Each row is followed by its band, which names the range that a hidden value of the row falls in. A new part has a new value, new ranges and new names.
(in the rows, 128 means zero)
[110  76 166 197 125 128  90 138 158 190 126 156 186 141 100 125 153 119
 155 130  97 140 122 116 138 188 106 143  84 131 128 130 191 133 114 209
 130 148 166 108 148 143 123 194   1 176 146 131 126 123  76 129 116 211
 137 109 126  83 131 123 138 208 141 104 116 128  90 137 144 144 124 153
 105 100  89 147 152 109 124 179  98 222 117 255 120 121 141  96 135 127
 110 131 164 130 128 122 133 122 126 140  85 118 148 124   5 124 129   1] : Nh
[134 108 158 140 130 125  94 123 138 128 128 148 205 134 136 134 144 123
 144 131 150 114 126 124  97 122 153 126 147 124 135 123 174 141 123 183
 128 149 126 118 123 127 130 145  39 174 107 125 127 127 124 118 136 147
 153 140 125 120 133 123 109 136 145 131 123 129 113 141 135 125 139 123
 109 134 139 145 129 133 135 117  94 187 103 210 116 122 121 121  92 134
 108 139 156 131 125 129 127 144 128 132 155 134 135 139 158 125 124  41] : Nh
[138 148  83  89 125 129 223  75  55 124 131 104   7 116 111 138 104 134
  98 122 135 130 130 130 164 107 128 125 118 129 119 133  45 129 140  30
 123 109 103 134 123 103 122 101 227  76 150 128 128 130 174 128 131   1
 107 132 122 159 124 104 117  64 119 130 118 126 174  99 107 115 128 126
 158 128 148  99 113 143 118 111 168 121 168  23 142 129 126 152 156 120
 191 120 103 128 130 130 127 122 126 151 126 129 113 140 160 135 126 255] : hc
[147 139 139 159 120 128 107 167 150  79 126 143 167 124 148 133 137 123
 146 130 139 119 122 137  97 130 117 131 123 126 127 126 158 129 140 156
 132 149 126 124 129 139 127 105 114 154 105 131 127 134 144 129 135 187
 144 132 135 135 130 131 117 121 136 133 114 127 109 132 141 125 126 121
 120 139 131 146 124 128 151 108 114 161 117  94 118 126 137 134 117 135
  98 135 125 130 129 133 130 133 127 157 133 126 124 119 150 127 142   8] : Nh
[139 140  93  88 125 127 158 135 127  96 126  99  34 128 113 133 113 159
 113 138 137 132 127 132 127  95 149 128 183 130 126 123 124 134 139  75
 134 102 106 129 125 119 121  81 234  94 142 132 130 133 136 129 129  29
 116 132 128 134 131 120 123  86 103 126 106 131 144 117 123 117 123 120
 138 137 152 119 113 138 121 120 174 106 148  57 133 137 145 148 169 130
 148 120  95 125 140 133 134 126 128 152 138 132 129 130 139 128 127 207] : hc
[132 153 101  81 121 127 110 134 135  88 125 105  58 126 127 131 112 153
 113 142 139 130 130 137 126  96 138 130 132 130 129 120 148 133 133 112
 136 107 125 125 128 127 126  62 220  96 127 133 134 133 145 129 131  77
 127 132 130 139 132 133 117 105 106 129 108 132 140 128 130 126 124 118
 134 138 144 134 120 132 120 107 154  71 137  89 119 136 146 135 161 136
 115 122  98 125 141 134 134 132 130 155 131 131 128 132 168 124 127 215] : hc
[139 128 144 141 128 128 123 173 150 100 128 135 187 116 160 136 130 117
 147 129 145  99 121 131  87 131 125 126 153 125 136 127 157 129 141 168
 125 148 117 128 119 136 127 108 136 140 103 127 125 130 130 128 136 202
 140 131 125 137 131 132 111 115 131 143 127 127 112 141 138 126 135 124
 130 126 139 143 124 130 142 116 110 116 115 140 118 126 130 128 119 133
  94 137 123 130 118 130 131 146 128 137 133 129 128 124 169 128 135  26] : Sl
[138 155 105  64 118 127 107 129 155  83 124 105 110 120 140 130 106 133
 116 135 139 134 124 140 118 101 121 130 151 126 128 122 143 128 137 130
 136 115 131 133 120 139 128  69 200 111 110 132 133 135 137 130 135 110
 129 132 136 143 130 145 116  95  84 133 105 133 136 135 133 124 124 117
 126 159 129 146 119 129 124 111 125  29 124  97 121 131 143 138 154 142
 111 124 104 128 137 133 132 134 131 154 146 130 125 133 194 126 126 187] : Sl
[139 106 168 187 121 127  67 132 152 124 126 153 212 160 131 133 159 121
 147 124 131 135 121 134 115 132 126 132 123 126 126 138 160 132 115 176
 135 142 131 115 128 141 129 220  33 184 105 132 127 134 117 130 131 205
 137 130 135 107 131 123 122 194 137 128 110 127  97 150 142 127 118 128
 105 137 103 142 137 127 137 139  98 171 104  91 121 120 142 135 108 136
 113 132 163 131 133 134 131 129 127 157 128 123 129 123  54 125 126  16] : Nh

New part:
[124 117 140 137 121 108 109 123 184 132 118 139 131  91 122 143 109 130
  91 132 134 118] : hr
[131 124 103 100 117 101 126 135 131 119 126 141 138 149 129 128 150 123
 101  81 131 136] : rc
[147 141 160 147 157 123  95 145 201 152 143 109 144  93 122 132  65 144
 139 154  93 102] : Hz
[155 144 184 168 150  68  61 148 255 204 191 112 149 108 132 155  25 147
 109 164  89  95] : Hz
[121 118 124 128 130 154 135 122 148  93  82 135 127  77 115 126 130 131
 125 134 134 122] : hr
[ 68  60 178  75  46  15  75 105 212 248 152 231 107 172 165 212 132  69
  25 139 154 139] : hr
[115 129 193 162 128 156 107 118 179 195 151 118 105 146 155 162  84 117
 136 221 111 119] : Hz
[109 102 203 134 111  93  90 128 205 225 157 144 115 144 153 175  86 109
 113 185 109 116] : Hz
[154 143  81 129 113  56 124 128  95 124 202 135 142 184 126 122 165 141
 107  42 163 147] : rc
[145 131 134 153 119  85  83 139 205 143 159 132 147 122 129 135  91 140
  84 111 120 116] : hr
[125 120 192 157 137 133 106 131 188 182 145 112 118 119 142 153  83 128
 144 196 104 110] : Hz
[166 154  72 142 124  74 137 131  82  96 201 120 146 166 118 104 163 150
 123  30 161 145] : rc
[155 149  96 126 143 116 123 143 142  93 133 105 150 124 117 113 122 145
 113  78 123 127] : rc
[125 116 144 135 121  99 104 123 178 144 124 144 131  91 125 149 100 129
  90 137 133 118] : hr
[166 159  68 142 134 122 154 132  53  66 177 108 146 153 110  92 166 155
 141  36 159 145] : rc
[132 120  94  89 119  88 131 131 119 129 141 141 138 159 131 138 155 126
  95  68 140 139] : rc
[142 136 169 145 149 102  89 144 205 167 150 118 141 102 127 140  61 136
 128 161  98 105] : Hz
[126 144 176 180 148 189 117 121 156 165 143  98 109 133 146 132  72 131
 159 225 105 116] : Hz
[131 118 142 147 113 100  99 129 185 135 135 141 136 111 127 139 105 128
  89 122 130 121] : hr
[150 138 117 162 131 116 105 139 175 106 133 116 145  99 119 119  94 141
 106 113 122 116] : hr
[126 126 132 133 134 117 115 126 164 122 113 134 137  83 117 138  96 136
 112 133 128 116] : hr
[127 129 136 122 135 102 102 132 186 150 125 143 137  97 124 144  89 128
 112 140 113 114] : hr
[135 135 155 132 148 116 101 142 181 150 128 122 141  96 121 129  76 137
 137 152  98 109] : Hz
[127 161 165 181 155 208 124 119 156 150 141  90 109 134 145 121  73 131
 166 231 104 119] : Hz
[ 90  90 152  85  91  80 108 116 166 182 115 189 116 134 141 172 131  94
  82 137 137 131] : hr
[133 125 122 139 118 123 117 133 146 101 116 126 136 111 122 118 129 129
 110 114 128 125] : hr
[146 134  85 101 136  94 149 129  90 106 143 122 139 151 121 128 159 143
 110  58 148 138] : rc
[138 129 121 144 125 120 112 136 156 104 125 123 141 109 121 117 117 134
 115 111 123 123] : hr
[140 129 118 140 119 116 110 139 165 106 129 127 142 115 122 118 121 130
 107 108 126 124] : rc
[143 143 141 143 156 103  92 139 206 143 141 120 147  80 116 136  58 148
 115 138 107 105] : hr
[111 112 183 141 130 150 126 129 143 166 116 119 112 120 138 144 111 119
 155 192 108 117] : Hz
[138 124  80  92 125  92 142 126  98 115 152 135 136 165 128 136 165 135
  98  54 153 144] : rc
[124 117 181 134 127  89  86 138 210 196 154 137 132 124 139 158  69 123
 115 161 101 110] : Hz
[129 131 145 124 137  92  99 135 190 148 128 140 139 102 122 142  81 130
 116 139 113 113] : hr
[132 120 121 119 108  90 104 136 168 135 139 145 141 143 131 131 131 122
  88  97 129 132] : rc
[164 166 172 212 187 188 110 138 185 136 147  52 131  79 124 116  37 174
 175 210  89  96] : Hz
[138 123 127 129 105  58  80 138 208 163 167 150 146 149 137 145 103 123
  70  97 125 127] : rc
[112 104 145 124 106  97 106 119 169 151 120 158 124 105 131 155 118 118
  89 131 138 124] : hr
[125 123 117 128 118 145 132 131 112  85  93 132 132 110 118 111 149 124
 124 111 131 130] : hr
[157 148  63 126 129  78 144 129  82 100 180 118 144 161 119 114 165 149
 118  39 158 144] : rc
[131 124 148 137 131  78  88 128 208 169 146 143 138  96 127 156  73 133
  87 127 123 109] : hr
[138 127  76  93 125  89 151 124  81 115 145 132 134 161 125 128 175 137
 108  52 155 145] : rc

[133 138 105 106  95 121 179 102  99 130 194 139 117 146 107 207 104 137
 144 147 125 131 147  48 116 162 108 130 140 115  93 131 130 112 133 153
 132 114 124 116  92 146 122 118 128 161 103 230 119 137 109 138 122 112
  92 144 117 133  80  83 173 115 140 105 147  98 139 137 201 125 141 112
 128 105 129] : Th
[ 54 161 120 142 111 159 138 128 109 114 146 136 137 133  92 145  86 103
 123 111 118 137 137 143 101 121 134 129 131 128 129 129 119 136 120 129
 129  75  76 122 123 147  99 115 129 111 109 141 119 112 134 145 129 123
 108  89 155 109 137 134 111 150 153 149 101 112  91 140 139 115 160  93
 138 190 168] : Hd
[ 91 135 131 136 123 135 128 127 115 121 143 124 128 136 120 138 118 123
 115 115 121 133 113 125 131 117 127 137 129 128 138 128 119 131 122 130
 129 107  98 132 119 141 115 111 133 122 118 128 129 126 132 139 124 129
 124 106 137 129 131 137 119 137 132 134 100 126 116 134 132 129 134 120
 132 145 149] : Hd
[105 128 139 133 107 134 148 112  88 124 149 110 111 153 138 180 127 133
 114 114 115 140 100  41 143 123 104 140 139 120 118 128 126 118 125 150
 138 114  89 150  93 155 125  90 146 154 107 185 130 143 126 149 113 128
 116 126 124 150  99 101 156 112 132 110  81 109 123 140 183 137 118 133
 131 106 139] : Th
[ 39 161 120 134  87 158 170 104  59 107 190 122 123 149  84 213  89 111
 108 114 109 145 120  61 118 139 114 142 140 120 113 132 115 122 120 150
 137  49  41 129  80 170  97  91 142 150  89 215 121 132 127 162 117 118
  88  88 153 128  89 106 156 135 154 123  70  90  95 147 193 122 154  89
 138 174 181] : Hd
[ 25 168 111 111 122 187 135 121 121 124 151 133 145 113  75 137 124 152
 124 150 129 132 138 202  91 118 142 140 127 135 155 135 116 159 105 106
 120  91 108  97 149 123 103 106 120 100 141 120 128 108 144 126 140 122
 105  88 165  89 120 138 112 159 130 142 139 125 118 126  87 104 175  93
 135 197 166] : nc
[134 126 140 170 142 111  98 157 146 111  79 140 141 119 147  70  83  59
 129  88 119 131 124 188 119 115 146 113 118 135 125 122 120 136 132 120
 130 113  98 161 147 140 113 150 128  84 118  71 123 105 137 142 129 136
 144  97 145 104 188 176  82 145 148 161  82 141  75 133 116 126 126 120
 132 189 136] : nc
[113 141 123 155  90 120 172 125  76 108 177 138 124 151 114 190  58  76
 128  99 106 143 136  57 116 153 117 125 138 118  92 126 119 115 134 154
 137  60  65 150  87 166 101 114 135 143  79 206 113 124 116 164 115 119
  94 114 140 138 115 117 153 132 162 129  69  94  84 150 206 127 136  95
 137 156 160] : Hd
[ 76 143 143 165 128 142 105 147 127 106 100 133 144 129 120  94  81  72
 119  90 114 140 120 184 111 110 145 125 124 134 134 124 112 141 123 119
 129  83  72 150 138 150  99 122 134  86 109  83 120 106 141 150 129 136
 133  72 157 117 170 168  82 156 149 162  69 130  69 141 117 120 139 107
 137 210 164] : nc
[ 90 142 132 141  95 140 159 110  71 115 163 116 117 156 120 192 100 109
 107 107 111 144 105  58 137 130 108 143 139 122 113 129 117 116 127 149
 137  81  64 143  86 166 112  89 143 147  95 182 126 137 130 157 113 125
 102 101 137 148  95 109 149 124 144 120  64  99 100 146 179 135 123 112
 136 146 162] : Th
[ 86 130 149 146 142 153  88 148 146 119  76 119 143 112 129  78 134 103
 111 108 130 135 110 215 130  92 149 128 120 139 165 125 117 151 118 103
 123 117 109 137 157 124 121 113 129  84 148  48 134 112 151 125 140 141
 147  81 149 116 166 171  72 147 122 161 109 144 100 123  67 126 133 132
 131 178 141] : Hd
[ 31 165 127 139 143 180 102 146 154 113 105 141 150 108  84  78 103 105
 128 123 129 133 145 229  85 111 156 131 120 139 158 130 113 164 106 101
 120  96 102 102 162 126  96 138 121  71 138  60 123  98 146 126 142 134
 127  70 169  87 171 180  79 167 137 166 124 139  88 125  74 104 173  95
 136 223 163] : nc
[  1 166 142 139 144 186  77 143 145 110  86 122 146 114  90  85 129 125
 103 113 128 137 112 233 114  85 151 142 122 142 186 129 107 166 104  95
 122 104  91 104 157 130 104 107 129  76 149  47 135 104 160 127 143 138
 136  50 168  98 161 170  76 163 128 164  98 146  86 125  46 114 167 109
 139 222 178] : nc
[  1 162 146  95  91 202 154  81  41 122 178  69 103 166  88 236 175 215
  63 132 119 179  54  71 178  76 103 189 151 128 176 140 106 133 100 140
 136  89  59  97  73 170 119   8 161 164 129 180 147 159 156 145 119 126
 104  66 138 156  47  85 148 117 110 107  63  95 135 142 137 141 125 134
 139 123 195] : Th
[ 40 166 134 151  98 163 139 124  81 104 152 126 133 146  92 166  90  95
 105 101 108 148 112 112 120 119 128 144 134 134 129 129 111 134 116 137
 134  51  43 131  99 167  96  94 141 116  98 159 121 120 142 158 120 124
 100  69 161 127 126 131 115 150 151 146  61 106  73 148 149 123 153  89
 139 206 185] : nc
[ 60 151 114  91  94 167 168  86  84 132 188 118 117 145  86 218 143 178
 113 151 127 135 119  62 130 132 105 153 143 119 134 137 123 125 113 138
 131 110 114  92 102 138 125  85 133 164 123 211 131 146 126 127 128 117
  90 122 130 130  64  78 167 118 125 101 133  96 147 132 151 126 147 112
 131 103 122] : Th
